Here is a tiny trained network, its code and every weight. The questions are about switching its units off for an input and a target symbol, where a switched-off unit gives its printed mean instead of its output.

import numpy as np


def w(rows, s, z=0):
    codes = np.array(rows[::2]) - 128.0
    scale = np.full(codes.shape[1], s)
    scale[-1] = z or s
    return codes * scale


def norm(h):
    return h / np.sqrt((h * h).mean(-1, keepdims=True) + 1e-5)


def f(y):
    return np.maximum(y, 0)


def softmax(a):
    e = np.exp(a - a.max(-1, keepdims=True))
    return e / e.sum(-1, keepdims=True)


def log_softmax(a):
    a = a - a.max(-1, keepdims=True)
    return a - np.log(np.exp(a).sum(-1, keepdims=True))


def net(x, mask):
    ids = ['αβγδηθλμξπτψ'.index(c) for c in x.split()]
    T = len(ids)
    res = E[ids] + P[:T]
    u = 0
    for l in range(2):
        q, k, v = (norm(res) @ M[l].T for M in (Q, K, V))
        z = softmax(np.where(np.tri(T) > 0, q @ k.T / 2**0.5, -1e9)) @ v
        res = res + np.where(mask[u], z, O[l][:, -1]) @ O[l][:, :-1]
        u += 1
        y = f(norm(res) @ A[l][:, :-1].T + A[l][:, -1])
        res = res + np.where(mask[u : u + 12], y, B[l][:, -1]) @ B[l][:, :-1]
        u += 12
    return log_softmax(norm(res)[-1] @ U[:, :-1].T + U[:, -1])


Q, K, V, O, A, B = {}, {}, {}, {}, {}, {}
E = w([
[173,67,112,93,116,139,129,128,152,233,175],'α',
[82,127,56,157,164,143,194,164,89,43,48],'β',
[115,53,141,126,124,75,175,43,112,162,117],'γ',
[140,142,70,130,103,141,117,240,161,118,127],'δ',
[64,146,122,121,144,174,171,60,60,92,125],'η',
[91,221,160,170,70,137,110,45,51,68,171],'θ',
[113,180,83,82,138,235,151,138,81,160,172],'λ',
[126,108,153,203,71,2,115,86,142,91,98],'μ',
[134,84,49,130,147,137,200,203,139,144,64],'ξ',
[182,157,138,174,48,64,61,178,181,148,177],'π',
[148,221,168,132,78,212,63,137,88,153,247],'τ',
[124,211,87,179,82,94,106,220,134,52,104],'ψ',
],0.0018)
P = w([
[47,105,173,80,145,113,148,141,156,141,142],'0',
[38,141,88,205,93,122,5,114,18,153,62],'1',
[47,133,85,202,100,135,15,113,9,156,61],'2',
[51,131,81,221,91,145,8,116,20,168,71],'3',
[209,204,104,164,73,101,201,90,75,66,146],'4',
[214,173,103,156,77,116,193,96,82,71,156],'5',
[212,179,95,154,79,131,201,91,86,64,158],'6',
[187,142,53,165,89,125,139,77,66,93,121],'7',
[191,156,28,216,65,132,121,73,59,91,108],'8',
[194,136,45,202,74,141,120,84,64,90,120],'9',
[195,139,61,175,81,141,154,59,86,76,144],'10',
],0.0022)
Q[0] = w([
[45,90,135,159,162,140,4,145,102,195,63],'0.h1',
[127,139,21,183,27,122,117,109,23,167,106],'0.h1',
],0.0039)
K[0] = w([
[200,182,137,144,58,92,141,146,160,76,160],'0.h1',
[113,96,164,47,198,143,253,120,162,113,168],'0.h1',
],0.0044)
V[0] = w([
[107,203,202,88,91,207,58,89,101,156,250],'0.h1',
[123,174,118,218,113,118,134,33,7,34,82],'0.h1',
],0.0022)
O[0] = w([
[88,87,57,178,162,60,147,138,123,119,253,34],'0.h1',
[38,171,107,80,51,87,152,165,77,188,108,254],'0.h1',
],0.0033,0.00029)
A[0] = w([
[49,149,136,123,127,135,104,152,95,234,100,135],'0.n1',
[226,172,159,99,113,159,122,107,120,126,66,12],'0.n2',
[175,187,71,101,55,85,120,132,127,98,109,9],'0.n3',
[152,221,133,163,109,198,79,115,60,129,182,41],'0.n4',
[76,115,152,51,209,190,170,170,153,101,110,155],'0.n5',
[139,123,114,159,183,93,144,109,104,103,146,16],'0.n6',
[144,138,111,152,170,91,133,139,133,148,138,36],'0.n7',
[118,87,175,91,143,87,139,91,170,159,124,68],'0.n8',
[170,177,187,118,136,169,76,99,163,149,37,108],'0.n9',
[98,137,126,140,136,84,141,47,73,8,97,148],'0.n10',
[128,192,160,76,94,123,130,118,134,183,4,149],'0.n11',
[160,91,145,138,179,172,36,142,190,114,112,61],'0.n12',
],0.0026,0.0014)
B[0] = w([
[65,171,111,58,112,98,123,153,165,135,125,171],'0.n1',
[70,48,130,167,183,154,148,56,125,69,127,159],'0.n2',
[128,84,161,125,162,189,177,74,66,191,124,200],'0.n3',
[136,11,101,118,163,71,204,140,176,136,43,192],'0.n4',
[63,214,102,110,131,191,93,187,43,145,157,139],'0.n5',
[174,122,98,104,87,133,101,153,147,155,162,141],'0.n6',
[141,84,121,123,89,139,121,146,118,124,155,130],'0.n7',
[139,80,118,96,66,106,101,89,115,182,112,136],'0.n8',
[95,22,114,151,87,189,142,145,96,77,176,159],'0.n9',
[196,108,125,126,118,161,96,217,197,206,185,252],'0.n10',
[164,70,191,113,55,163,70,130,94,88,252,192],'0.n11',
[85,167,235,180,131,162,154,88,65,83,58,141],'0.n12',
],0.0023,0.0034)
Q[1] = w([
[189,253,232,11,183,57,205,134,213,85,134],'1.h1',
[191,127,60,178,66,114,223,127,78,104,196],'1.h1',
],0.0031)
K[1] = w([
[68,148,75,227,86,88,3,131,47,181,14],'1.h1',
[65,86,173,88,194,165,71,137,179,90,135],'1.h1',
],0.0033)
V[1] = w([
[169,23,191,113,78,58,90,19,164,252,191],'1.h1',
[192,164,214,248,113,54,45,171,190,37,136],'1.h1',
],0.0025)
O[1] = w([
[90,184,174,76,175,72,151,120,115,4,73,251],'1.h1',
[95,107,31,24,87,147,105,80,206,118,107,72],'1.h1',
],0.0035,0.0028)
A[1] = w([
[228,132,150,149,167,122,131,116,136,101,79,6],'1.n1',
[132,167,95,59,103,134,122,102,101,114,102,110],'1.n2',
[114,102,68,174,102,118,79,69,109,174,109,127],'1.n3',
[59,207,199,71,118,124,142,133,93,120,61,119],'1.n4',
[185,158,187,207,245,76,144,114,118,73,84,100],'1.n5',
[77,159,161,104,136,124,91,91,77,116,62,97],'1.n6',
[161,129,81,82,252,101,102,71,220,77,92,33],'1.n7',
[172,86,93,127,148,217,102,77,207,155,94,71],'1.n8',
[155,137,123,188,181,138,114,151,133,140,195,86],'1.n9',
[47,156,96,28,80,92,101,117,193,104,79,89],'1.n10',
[90,132,57,98,138,21,138,132,129,149,163,54],'1.n11',
[110,172,150,174,164,85,139,203,91,201,172,1],'1.n12',
],0.0039,0.0022)
B[1] = w([
[31,168,118,124,158,154,189,96,110,141,135,171],'1.n1',
[168,108,114,167,105,97,169,139,156,123,137,168],'1.n2',
[135,157,151,60,163,145,183,163,163,114,179,189],'1.n3',
[215,123,111,129,92,55,139,173,148,107,129,214],'1.n4',
[130,138,126,27,203,202,171,140,136,182,167,253],'1.n5',
[177,152,134,100,111,113,173,173,174,108,173,190],'1.n6',
[198,255,102,185,69,134,46,114,50,152,166,159],'1.n7',
[103,183,172,140,104,52,181,136,195,120,75,165],'1.n8',
[195,46,112,152,139,80,115,110,152,129,110,161],'1.n9',
[156,44,79,85,181,174,133,53,43,193,67,171],'1.n10',
[58,117,140,131,107,193,157,96,111,51,136,157],'1.n11',
[113,162,115,135,129,86,138,38,150,146,28,169],'1.n12',
],0.0038,0.0036)
U = w([
[132,195,166,73,229,155,137,163,109,101,148,177],'α',
[114,123,126,105,51,167,110,204,136,232,177,199],'β',
[187,125,162,65,124,52,166,183,86,68,95,239],'γ',
[118,98,184,174,127,179,141,92,207,88,50,63],'δ',
[30,168,132,166,114,61,149,116,79,175,90,150],'η',
[7,116,100,142,113,113,145,134,109,51,180,1],'θ',
[145,96,132,218,202,80,135,102,109,207,108,72],'λ',
[169,88,73,48,116,124,102,63,97,105,63,156],'μ',
[148,80,216,174,87,220,92,144,71,118,112,92],'ξ',
[175,215,78,125,119,152,76,62,115,100,135,73],'π',
[137,45,89,182,186,108,105,136,148,91,211,116],'τ',
[112,129,111,109,97,125,142,161,255,181,109,107],'ψ',
],0.0053,0.00068)

Each question gives the input, a string of symbols that net reads in full, and the target symbol t.
The units are the heads (2 rows each of Q, K, V and O) and the neurons (one row each of A and B). Each row of codes is followed by its name. A weight is (code - 128) times the scale printed after its matrix; where a second scale follows, it is the last column's (O, A, B and U).
mask holds one flag per unit, layer by layer, with each layer's heads first. A switched-off unit (its flag False) gives its mean, the last column of its rows in O or B, instead of its output. The means were averaged over made-up inputs and are rounded, as every weight is.
A unit's drop is (log p(t) with every unit on - log p(t) with that unit switched off) / (log p(t) with every unit on - log p(t) with every unit switched off).
The circuit of an input: a set's keep is (log p(t) with only the set's units on - log p(t) with every unit switched off) / (log p(t) with every unit on - log p(t) with every unit switched off). Starting from the 12 units with the biggest drops (on a tie, the unit counted first), units are removed one at a time, each time the one whose removal leaves the highest keep (on an exact tie, the one counted first), for as long as the keep stays at least 0.8.
units of the circuit, in order: the units of the circuit, biggest drop first
unit that matters most: the unit with the biggest drop
top k neurons: the k neurons with the biggest drops, biggest first
top k neurons in layer l: the k neurons of layer l with the biggest drops, biggest first
drop when u is switched off: that unit's drop, to one decimal
input π μ λ, target π: units of the circuit, in order -> (0.h1 1.h1 1.n7)
input π π μ μ μ γ, target μ: units of the circuit, in order -> (1.h1 1.n10 0.h1)
input γ ψ η π, target γ: top neuron -> (1.n4)
input π γ ξ η μ π, target μ: units of the circuit, in order -> (0.h1 1.h1 1.n10)
input π π τ, target π: units of the circuit, in order -> (1.h1 0.h1 1.n7)
input π π μ γ, target π: units of the circuit, in order -> (1.h1 0.h1 1.n7)
input α α π γ γ ξ, target π: units of the circuit, in order -> (0.h1 1.n7 1.h1)
input γ γ ξ π, target α: units of the circuit, in order -> (1.n5 1.h1)
input π π β, target μ: units of the circuit, in order -> (1.h1 1.n10)
input ξ τ γ, target ξ: units of the circuit, in order -> (0.h1 0.n9)
input π γ μ μ τ, target μ: units of the circuit, in order -> (1.h1 0.h1 1.n10)
input δ λ λ λ, target ψ: units of the circuit, in order -> (1.h1 0.h1 1.n8)
input μ θ ξ, target μ: units of the circuit, in order -> (1.n10 1.h1)
input α π γ π γ θ μ, target π: units of the circuit, in order -> (0.h1 1.h1 1.n7)
input α π λ γ γ γ π τ π γ, target π: unit that matters most -> 0.h1
input π β γ μ μ γ γ, target μ: units of the circuit, in order -> (1.h1 0.h1 1.n10)
input γ λ γ η, target γ: units of the circuit, in order -> (1.n4 1.n6)
input ψ γ β ξ, target ψ: top 2 neurons in layer 1 -> (1.n8 1.n3)
input α γ μ γ, target α: top 2 neurons -> (1.n5 1.n3)
input γ θ μ α β μ γ η ψ γ ψ, target α: unit that matters most -> 1.n5
input λ λ γ β, target λ: top 2 neurons -> (1.n12 0.n11)
input δ γ θ γ, target ψ: top 3 neurons -> (1.n8 1.n3 0.n3)
input μ μ α γ, target γ: top 3 neurons -> (1.n4 1.n6 0.n8)
input θ γ τ β θ π θ β θ γ, target η: top 2 neurons in layer 1 -> (1.n12 1.n5)
input γ λ μ β, target α: top 2 neurons -> (1.n5 0.n5)
input γ π μ θ, target α: top 2 neurons -> (1.n5 0.n5)
input θ μ η λ θ τ, target η: top neuron in layer 1 -> (1.n12)
input α ξ π, target α: top 2 neurons -> (1.n5 0.n12)
input ξ γ γ γ γ ψ π π η γ, target δ: drop when 1.n5 is switched off -> 0.1
